Each row is followed by roughly how far along a hidden order it lies, from 0 to 10. A new part has a new order.
(in the rows, 128 means zero)
[141 119 140  45 103 130 103 102 117 100 141 148 104 126  60 112 104 132
 130 102 150  84 166 113 116 127 165   1 144 128 115  76 140 101 201 159
 118 102 122 151 126 116 164 119 121 123 180 102 126 150 124 125 173 183
 137 141 116 181 155 130 149 158  61 122 128 117 110 136 126 144 111 128
 106 134 120 119 112 123 113 145 113 130 112 127  75 101 201 127 140 148
 112 121 135 134 134 100 118  82 111 106 163 123 112  95 156 122 115  42
 120 112 120 113 140 138 104 129 110 137 136 106 115 110 169 132 161  89
 178  76 144 102 106 149 105 117 130] : 6
[132 106 158  84 115 255  70 125 148 131 207 129  94  78 180 157  84 113
 140 175 128  66 130  74 127 118 171 115 105 155 109 182 147 140 209 110
 122 117 142 144 142 127 122 110 121  66  97  67  84 134 105 112 153  85
 129 141 112 114 117 124 129 111 103 139 115 132 199 126 182 114 168 129
 154  93 171 130  79 148 112 104 108 135 112 176  94 114 124  99 126 174
 139 161 125 121 156 123 117 126 110 141 140 117 131 115  80 145 102 157
 171 127 133 134 111 110 147 127 105 105 104 100 125 110 120 131 126 105
 110 164 165 143 117 117 169 117 133] : 0
[170 114 145 248 124 102 151  97 162 117 118 155 129 105 136 136  96 110
 113 141 144  86 132  94 133 124 134 152 173  59 109 109 137 120  15  74
 115 121 140 120 152 117 120 120 102 150 133  70 132 114 135  96 123 130
 129 134 112 113 144 124 137 140  81 117 132 127  96 154 151 131 132 135
 145 132 149 123 116 133 129  78 165 214 122 184 115 110 123  64 128 184
  89 221 120  89 153 100 127 111 126 150 167 123 110 228 144 152  99 115
  71 123 127 137 111 109 134 133 149  92 152 112 120  86 119 143 119 111
 136 171 131 229 115 133 110 124 128] : 9
[119 115 127 149 131 218 110 160 144 155 155 119 106  89 247 165  97 116
 133 166 106 112  98 107 137 118 125 249 103 152 120 210 125 172 135  86
 131 141 143 125 138 144 113 115 127 103  58  81  97 124 121 120 112  70
 124 131 124  95  92 126 117  84 154 144 115 138 181 117 171 115 164 129
 168 104 155 140 101 142 124  95 119 136 112 176 133 127  92 105 119 140
 151 137 122 123 143 168 115 159 130 155  99 123 139 126  74 142 112 213
 159 142 138 140 111 110 159 128 127 110 101 119 138 126  97 122 113 128
  92 217 143 161 159 106 172 124 131] : 1
[150 101 179 145 116 206 106 124 163 127 159 143 104  89 194 151  86 108
 137 168 132  92 126  81 129 119 160 136 134 126 112 149 155 141 143  70
 115 117 147 136 154 127 120 112 112 100 101  67  99 120 118 109 128 102
 131 142 117 111 131 124 130 113 100 128 113 137 136 149 171 118 156 131
 163 104 176 133  99 153 120  78 129 167 116 207  97 109 125  65 117 188
 108 188 120 100 161 116 114 126 120 158 152 121 117 146  98 165 103 171
 120 124 133 135 102 111 151 125 127  96 127 106 126  88 112 136 120 108
 118 196 148 177 122 123 152 116 129] : 3
[117 131 117   1 111 140 100 126 105 113 127 123 109 155  71 105 128 153
 141  97 135 109 152 147 115 135 139  36 107 176 143  76 124 104 255 204
 129 106 118 147 119 124 149 124 145 105 176 167 120 148 121 151 170 168
 131 127 127 168 134 134 130 149 100 127 123 117 126 120 113 134 111 126
  98 140 107 121 127 121 116 202 111  48 120  73  90 118 171 205 140  93
 137 101 141 169  93 107 119  99 113 104 131 128 132  92 124 117 142  81
 155 116 120 102 158 155 108 125 100 170 131 114 117 145 166 122 154 103
 148  68 143  54  95 140 115 122 130] : 5
[167 115 143 138 111  84 129  91 133  97 116 162 124 132  72 109  98 122
 123 111 153  96 157 111 121 131 153   1 171  88 118  64 142 103 124 123
 112 105 127 137 132 112 146 118 112 153 162  87 146 123 127 116 138 186
 137 131 115 160 172 129 143 160  54 119 136 125  95 150 130 142 111 130
 114 139 127 119 127 123 120 110 137 166 117 158  83 103 169 101 132 173
  89 157 129 101 142  90 125  96 119 125 181 122 105 132 195 132 107  63
  87 116 121 126 127 126 106 123 131 121 154 112 116  90 154 148 140  98
 185  91 134 141  83 161 103 122 128] : 9
[175 123 134 146 114  71 140  84 136 100 109 162 132 134  73 114  96 122
 112 115 157  85 151 109 124 131 138  47 185  69 116  65 132 106  92 104
 115 113 123 128 132 111 138 125 112 160 159  97 154 119 134 112 151 185
 133 132 115 164 165 126 139 160  71 118 138 118  94 146 128 145 109 130
 118 148 119 118 129 124 123 109 149 172 114 157  90 105 171  96 133 168
  84 174 128  99 139  89 132  97 119 120 186 123 108 156 211 128 109  54
  77 118 119 131 125 127 110 123 133 119 158 110 115  96 150 147 139 102
 185 104 132 152  96 159  95 122 128] : 10
[116 160  94 255 156  56 193 140 123 150 111 113 183 151 146 138 189 126
 111 120 118 200  96 154 143 130  83 255 139 106 137 148 106 137   1 101
 140 171 118 104 121 129 106 159 131 163 114 184 158 111 154 125 106 102
 118 124 140  97 109 126 124 122 196 123 138 124 105 119 108 117 116 128
 130 149 105 128 183 121 155 114 138 155 155 104 204 168  95 118 128  96
 131 112 123 116 121 158 156 171 161 125  95 138 143 161 132 120 159 162
  92 149 130 145 123 118 127 125 156 123 130 167 142 165 102 115 113 175
 105 145  78 168 184 114 110 148 125] : 8

Part 2:
[119 148 105 135 127  69 101 130 122 106 113 175  79 149 131 150 180 121
 151 144 112] : 2
[132 133 117 115 139 134 101 122 128 127 163  42  81 138 122 108 120 119
 128 143 109] : 7
[ 92  88 100 128 123 176 144 139 109 105 170 104 142 143 110 197 126 122
  64 123 130] : 4
[ 83 113 186 125 100 255 213 134 120 138 129  97 194  30 118 146  87 137
 156 139 118] : 2
[139 130  93 124 146   1  50 127 114 148 108 173  70 168 140  94 116 128
 110 148 152] : 3
[171 111 128 119 124 140 140 122 135 169 137  86 122 158 127 111 118 119
 117 156 110] : 3
[134 122 124 133 121 156 172 137 130 146 140 121 101 136 137 105 111 126
 114 144 138] : 0
[ 84 130 164 142 100 220 250 139 117 125 125 182 173 138 136 121  96 138
  93  94 150] : 0
[139 122 137 109 122  96 119 117 134 172 116  83  99 121 121 107 125 122
 173 157  86] : 3
[149 129 117 120 128  72  80 120 134 159 113 135 137 162 122 132 136 122
 129 145 117] : 5
[165 103  70 133 146  92 101 143 135 112 136 109  75 187 141 140 156 119
 146 141 128] : 4
[151 143 149 134 123 200 133 124 129 114 128 112 205 118 118 162 158 128
 155  94 113] : 7
[ 91 138 232 120 100 255 255 112 108 120 128 107 193  24 112 112  90 144
 148  99  94] : 3
[140  91  99 119 133 104 109 131 132 140 136 110  96 163 125 143 125 119
 107 141 111] : 3
[124 151 151 136 115 204 199 127 122 114 129 131 158 103 130 137 156 124
 154 117 116] : 2
[170 119 105 127 142  83 109 134 141 125 113 104 106 168 142 133 146 127
 162 121 108] : 4
[169 110  95 146 135 138 166 140 133 108 144 164 129 245 143 131 123 130
  60  80 165] : 1
[147 148 112 129 144 110  79 120 132 124 147  94  76 111 136 103 124 120
 115 165 152] : 6
[122 124 115 116 120 134 107 126 121 134 141 107 130 115 114 151 125 124
 104 141 129] : 5
[ 65 107 122 110 138 143  62 123 113 113 142  78  99  47 105 170 132 126
 159 171 100] : 8
[ 18 142 222 101  89 215 195 117 122 170  69 155 187   1 102 115  75 151
 209 152  75] : 1
[102 146 144 126 140 255  74 115 103  83 187  43 155   9 103 169 137 121
 139 164 139] : 10
[117 145 133 134 133  95 162 131 129 128 114 160  67 145 148  75 119 128
 140 119 132] : 0
[104 125 120 131 117 117 171 133 117 135 142 147 121 177 120 146 122 125
  74 122 123] : 0
[111  99  92 119 120  65  85 137 127 155 117 120 105 120 121 162 136 125
 138 211 114] : 2
[116 101 117 114 146  85  93 128 137 128 108 102  97 120 133 114 131 131
 171 128 104] : 5
[117 106 110 122 124 114 104 140 127 132 116 125 109 125 119 152 140 127
 131 156 110] : 3
[109 136 139 122 125 153 134 116 115 106 154  98 115 112 116 131 141 122
 108 126 125] : 6
[116 132 122 130 124 130 105 125 118 129 145 128 103 116 123 127 129 125
 103 147 133] : 4
[113 141 119 120 118  75  84 125 123 161 123 152  96 115 121 130 122 120
 113 189 132] : 3
[109 100  96 114 124  63  60 140 131 142 106 151 144 116 116 175 133 131
 157 146 116] : 4
[128  84 100 114 139 120 121 140 128 112 109 101 105 118 119 171 155 129
 188 141  87] : 4
[ 79 132 132 124 131 217 133 124 108  89 168  84 124  70 105 160 138 123
 107 137 125] : 7
[ 90 105  70 125 132  49 113 133 120 124 137 162  53 159 130 122 108 125
  84 145 136] : 0
[152 130  92 138 147 159 111 138 125  95 155  83  94 143 138 133 143 119
 130 136 146] : 5
[124 120 117 123 136 102 115 130 129  99 117 125  89 113 128 133 153 128
 178 133  98] : 4
[ 86 160 155 121  91 154 165 111 114 161 116 160 134  90 114 132 110 127
  98 166 123] : 0
[146  83 120 133 127 220 172 144 129 124 150  81 167 143 131 154 115 123
 106 124 140] : 3
[143 153 131 129 137 155 104 126 129 118 129  91 115  90 130 126 155 122
 177 155 120] : 7
[ 69  72 109 119 112  69 104 149 131 154  99 183 167 124 120 183 116 141
 135 138 132] : 0
[151 144 124 144 113 157 173 138 120 127 133 139 133 174 131 154 153 121
 127 119 118] : 1
[103 138 121 129 124 127 101 124 118 120 137 146 155 110 114 164 131 128
 108 131 135] : 5
[ 76 121 140 134 123 222 214 128 103  70 172 107  78 128 123 123 133 124
  80  91 117] : 2
[ 71  74 108 119 103 141 151 146 116 150 128 144 178 124 108 201 109 130
  92 152 115] : 0
[159 116 134 130 118 192 164 123 125 144 160  81 153 146 119 140 117 120
  74 137 133] : 4
[112  77 103 128 152 125 143 149 132  88 129 109 101 152 142 143 138 134
 183  95 113] : 3
[149 131 134 127 134 137 124 125 128 132 139 103 112 141 137 122 125 125
 116 134 130] : 5
[ 57 107 120 119 118 119 115 129 112 145 154 125  68 113 116 123  99 123
  66 176 131] : 1
[160 170 168 125 135 184 120 104 122 115 162  33 138  58 122  84 142 115
 147 140 128] : 10
[ 18  82 185 104 124 242 142 113 116 110 128  89 178  16 100 147  80 148
 152 104  95] : 7
[106 135 109 110 133  52  37 112 125 151 127 114  68  98 112 125 142 121
 129 179 105] : 7
[130  99 135 127 122 140 100 133 134 145 137 134 207 118 114 191 115 129
  95 139 143] : 5
[143 120 127 136 109 167 169 137 127 142 128 133 166 148 125 159 138 123
 112 136 127] : 1
[193 156 130 153 145 150 183 145 142  84  98 137 104 149 162 101 190 131
 241  84 120] : 2
[146 116 101 131 141  93  82 133 135 116 137 129 131 156 134 136 120 129
 105 118 151] : 6
[103 116 100 125 132  76  90 132 124 125 128 152 101 150 116 148 140 126
 117 131 108] : 4

Part 3:
[133 138 132 141 135 130 132 148 130 143 154 133 131 130 131 131 110 128
 133 153 148 140 165 134 142 141 143] : 0
[128 124 130 141 134 129 142 187 130 148 167 140 131 128 144 152 116 128
 136 147 175 164 160 138 147 138 142] : 2
[131 124 135 144 138 130 139 205 131 153 172 136 131 129 145 167 106 130
 138 154 163 167 164 141 150 138 149] : 3
[170 255 137 115 129 148 124 133 158 144 110  99 126 156 155 125  88 142
 126 155  66 104 227  63 144 138 186] : 1
[117  51 140 161 145 124 140 223 118 166 201 154 134 118 150 165 134 122
 149 166 181 161 164 170 154 145 121] : 0
[123 117 141 137 135 129 137 144 127 151 166 137 131 127 145 178 116 133
 140 146 150 180 176 139 145 137 151] : 7
[129 142 143 143 136 132 138 173 129 146 205 136 133 130 167 153 119 129
 146 165 136 140 208 143 148 135 145] : 1
[139 173 137 129 132 134 130 162 134 141 155 126 129 134 151 140 139 131
 134 134 128 136 165 120 142 137 145] : 1
[133 142 131 130 133 129 143 187 129 145 189 124 129 130 148 150 138 129
 130 146 150 160 142 134 143 132 140] : 3
[123 121 139 173 133 134 138 156 132 134 226 141 135 127 134 155 153 128
 145 200 179 154 192 156 155 132 155] : 1
[124 106 139 162 136 127 138 193 128 153 240 134 134 127 162 162 105 129
 137 165 151 163 180 149 135 130 149] : 6
[149 212 135 140 134 137 128 169 139 165 184 112 130 139 149 135 140 134
 135 183 121 124 192 119 139 140 158] : 0
[136 151 131 139 134 137 132 175 131 145 167 128 130 129 145 144 133 130
 133 164 137 142 158 135 142 137 144] : 1
[137 167 139 142 136 133 141 198 138 154 205 125 132 134 152 158 103 134
 130 150 128 162 186 122 140 132 157] : 6
[126 106 136 164 132 124 159 198 130 151 255 136 137 126 154 163 124 130
 136 180 189 195 174 157 159 129 145] : 6
[130 132 134 156 132 128 133 172 132 147 177 132 132 128 142 156 147 131
 131 155 137 147 163 142 134 139 150] : 4
[143 188 143 136 135 133 132 181 135 152 184 124 130 136 174 148 126 133
 138 148 124 132 194 120 140 134 153] : 2
[129 140 142 184 137 128 142 207 135 161 255 133 136 133 157 161 131 131
 141 185 150 160 199 155 144 132 157] : 5
[132 137 133 173 137 131 139 197 137 151 252 129 134 129 148 143 133 129
 135 214 153 157 173 151 143 133 149] : 2
[133 130 142 144 137 127 136 213 131 161 188 131 130 129 139 170 161 132
 138 156 140 170 165 141 138 138 143] : 7
[120  47 132 167 135 122 136 188 122 146 205 142 134 122 142 142 150 125
 134 163 168 145 141 168 136 139 129] : 1
[108  45 140 166 136 120 142 174 114 139 241 152 135 116 158 163 139 121
 142 156 177 160 145 174 147 132 116] : 2
[114  66 136 175 137 121 134 171 121 144 212 148 136 123 152 147 125 123
 137 143 169 140 159 163 134 137 136] : 1
[138 159 136 157 133 134 138 161 136 141 223 128 133 134 145 145 146 130
 136 189 153 144 190 144 144 132 152] : 1
[145 189 143 128 134 135 133 153 138 147 163 130 130 136 154 150 165 131
 139 160 120 127 200 131 150 137 156] : 0
[119  81 137 149 135 123 140 219 125 157 200 137 131 123 131 183 137 130
 133 139 157 196 141 156 140 135 142] : 10
[119  81 135 161 134 126 140 167 124 141 194 141 134 123 152 157 137 127
 136 143 162 161 164 152 144 134 142] : 4
[128 123 138 139 132 129 135 157 129 136 164 140 131 126 141 157 139 129
 140 140 144 148 165 136 149 138 141] : 1
[130 135 137 142 134 131 132 172 131 147 183 132 131 130 153 158 112 131
 137 151 141 151 177 135 139 136 148] : 4
[128 123 136 145 141 126 131 214 125 164 172 142 130 127 160 157 133 129
 134 141 147 154 149 140 132 140 138] : 5
[126 119 150 143 139 131 142 195 127 151 201 143 133 126 150 196 114 130
 151 153 156 187 191 134 158 136 152] : 8
[127 118 145 147 136 127 138 195 127 149 231 138 133 128 145 149 118 128
 138 162 156 152 159 150 146 141 140] : 1
[126 108 129 141 138 129 138 199 127 150 158 134 131 122 147 157 113 127
 140 162 165 165 164 143 145 140 141] : 2
[145 221 144 137 140 142 132 195 141 154 199 121 131 144 188 153  98 136
 140 161 119 141 227 112 143 133 174] : 4
[137 159 135 141 133 133 137 175 134 151 187 128 131 133 146 153 132 131
 137 187 138 147 173 135 145 137 154] : 2
[126 115 136 159 139 126 135 214 129 159 144 139 133 128 147 152 149 127
 138 128 142 146 164 149 139 146 145] : 2
[134 149 137 136 133 130 136 176 135 141 165 128 132 129 145 154 128 131
 135 146 138 155 164 128 141 143 142] : 4
[108  63 132 167 136 117 132 178 113 141 210 150 135 112 132 165 147 121
 136 156 184 157 115 183 134 139 122] : 3
[129 114 150 172 134 132 138 170 135 141 216 144 135 130 140 172 126 129
 153 185 157 162 218 146 163 136 160] : 2
[112  48 133 149 133 122 144 162 117 137 200 148 134 117 139 153 126 123
 137 143 187 168 117 167 153 135 124] : 1
[119  90 146 168 138 123 140 234 126 163 255 136 134 124 158 192 115 132
 138 160 154 188 176 164 137 134 151] : 10
[134 139 135 140 130 131 142 169 133 143 220 127 131 130 148 150 119 131
 135 154 147 158 162 133 151 129 146] : 4
[111  39 130 151 131 120 133 156 118 129 165 146 137 117 123 154 114 122
 132 120 172 145 120 159 135 140 121] : 2
[113  74 140 182 140 124 137 199 119 149 239 153 137 118 157 150 106 124
 146 177 179 138 174 175 143 137 132] : 0
[135 144 138 181 138 129 142 202 135 156 253 130 136 132 166 140 151 128
 139 188 144 142 198 154 140 137 149] : 2
[139 160 130 131 132 134 133 163 137 147 151 125 129 131 141 140  96 131
 131 152 142 140 149 128 141 137 149] : 1
[127 115 138 156 137 125 139 215 127 162 213 136 133 125 144 149 113 128
 141 184 148 145 156 155 144 137 126] : 0
[113  69 140 144 135 124 133 168 119 138 181 145 134 119 156 156 134 124
 141 121 169 146 148 150 137 136 121] : 1
[133 145 132 139 129 131 137 155 130 151 164 128 132 130 140 145 126 130
 132 162 141 143 162 134 136 135 148] : 2
[136 159 146 157 136 132 139 214 138 165 241 128 132 135 149 173 134 136
 141 198 132 176 195 141 149 131 159] : 9
[128 118 128 127 133 127 136 157 124 133 180 131 131 126 156 145 117 126
 133 124 157 140 139 138 136 134 128] : 1
[133 139 140 154 135 132 144 197 132 154 239 134 133 130 138 154 127 132
 139 177 155 171 188 146 153 131 153] : 4
[127 113 137 157 134 127 140 189 132 144 198 131 132 128 132 167 145 130
 133 158 148 164 180 146 135 138 151] : 6
[135 163 147 139 133 134 131 155 136 145 174 133 131 133 149 170 114 132
 141 159 124 144 203 119 150 138 159] : 3
[130 117 129 146 130 129 145 165 126 140 213 131 132 126 144 132 130 127
 133 160 178 160 151 143 145 129 143] : 0
[142 189 134 142 132 136 131 151 139 142 172 120 130 137 145 141 105 133
 133 177 125 131 178 129 144 138 157] : 1
[113  79 134 161 138 122 138 189 119 148 224 146 133 120 157 151  97 124
 138 145 173 147 142 162 139 134 127] : 2
